Here is a tiny trained network, its code and every weight. The questions are about switching its units off for an input and a class, where a switched-off unit gives its printed mean instead of its output.

import numpy as np


def w(rows, s, z=0):
    codes = np.array(rows[::2]) - 128.0
    scale = np.full(codes.shape[1], s)
    scale[-1] = z or s
    return codes * scale


def f(y):
    return np.maximum(y, 0)


def log_softmax(a):
    a = a - a.max(-1, keepdims=True)
    return a - np.log(np.exp(a).sum(-1, keepdims=True))


def net(x, mask):
    res = np.array(x, float).reshape(1, 2) / 4 @ E
    y = f(res @ A[0][:, :-1].T + A[0][:, -1])
    res = res + np.where(mask, y, B[0][:, -1]) @ B[0][:, :-1]
    return log_softmax(res[-1] @ U[:, :-1].T + U[:, -1])


A, B = {}, {}
E = w([
[8,110,177,180,102,66,69,226],'x0',
[173,31,108,216,153,137,191,45],'x1',
],0.013)
A[0] = w([
[117,80,129,157,32,90,125,68,63],'neuron 0',
[59,81,165,221,122,22,145,161,254],'neuron 1',
[89,134,120,99,118,66,84,169,127],'neuron 2',
[111,203,146,75,98,134,86,202,161],'neuron 3',
[132,44,151,243,130,109,143,109,75],'neuron 4',
[26,117,222,115,33,77,77,244,191],'neuron 5',
],0.011,0.0029)
B[0] = w([
[122,145,75,111,88,156,89,132,147],'neuron 0',
[125,38,154,171,88,2,192,76,205],'neuron 1',
[128,124,128,102,180,82,96,148,178],'neuron 2',
[195,178,109,56,142,182,102,210,202],'neuron 3',
[166,165,60,107,143,172,165,176,176],'neuron 4',
[133,65,171,110,169,80,83,166,251],'neuron 5',
],0.017,0.03)
U = w([
[204,110,133,127,106,106,156,7,254],'0',
[154,198,91,126,121,177,106,174,182],'1',
[72,160,132,129,126,129,116,138,51],'2',
[136,138,185,82,153,109,62,140,46],'3',
[62,99,177,164,133,87,87,128,73],'4',
],0.017,0.0059)

Each question gives the input, the list of numbers given to net, and the class t.
The units are the neurons (one row each of A and B). Each row of codes is followed by its name. A weight is (code - 128) times the scale printed after its matrix; where a second scale follows, it is the last column's (A, B and U).
mask holds one flag per neuron, in row order. A switched-off neuron (its flag False) gives its mean, the last column of its row in B, instead of its output. The means were averaged over made-up inputs and are rounded, as every weight is.
A unit's drop is (log p(t) with every unit on - log p(t) with that unit switched off) / (log p(t) with every unit on - log p(t) with every unit switched off).
The circuit of an input: a set's keep is (log p(t) with only the set's units on - log p(t) with every unit switched off) / (log p(t) with every unit on - log p(t) with every unit switched off). Starting from all 6 units, units are removed one at a time, each time the one whose removal leaves the highest keep (on an exact tie, the one counted first), for as long as the keep stays at least 0.8.
circuit, biggest first: the units of the circuit, biggest drop first
most important unit: the unit with the biggest drop
top k neurons: the k neurons with the biggest drops, biggest first
drop of u: that unit's drop, to one decimal
input [-3,0], class 0: circuit, biggest first => (neuron 5)
input [-8,-1], class 0: top 2 neurons => (neuron 3; neuron 5)
input [-1,7], class 1: top 2 neurons => (neuron 4; neuron 1)
input [-1,3], class 1: circuit, biggest first => (neuron 1; neuron 5)
input [-2,5], class 1: top 2 neurons => (neuron 1; neuron 4)
input [8,-2], class 4: top 2 neurons => (neuron 1; neuron 4)
input [-2,0], class 0: top 3 neurons => (neuron 3; neuron 5; neuron 4)
input [-4,-7], class 1: top 2 neurons => (neuron 5; neuron 1)
input [7,7], class 0: top 2 neurons => (neuron 1; neuron 4)
input [-3,-7], class 1: top 3 neurons => (neuron 1; neuron 5; neuron 3)
input [1,8], class 0: top 2 neurons => (neuron 3; neuron 1)
input [-3,2], class 0: top 3 neurons => (neuron 3; neuron 5; neuron 4)
input [-4,-5], class 1: top 2 neurons => (neuron 5; neuron 1)
input [7,1], class 4: circuit, biggest first => (neuron 1)
input [1,0], class 4: top 2 neurons => (neuron 3; neuron 4)
input [0,1], class 0: top 2 neurons => (neuron 3; neuron 5)
input [6,0], class 4: drop of neuron 1 => 1.4
input [6,-1], class 4: drop of neuron 1 => 2.2
input [-8,-5], class 1: drop of neuron 1 => 1.2
input [0,3], class 0: most important unit => neuron 3
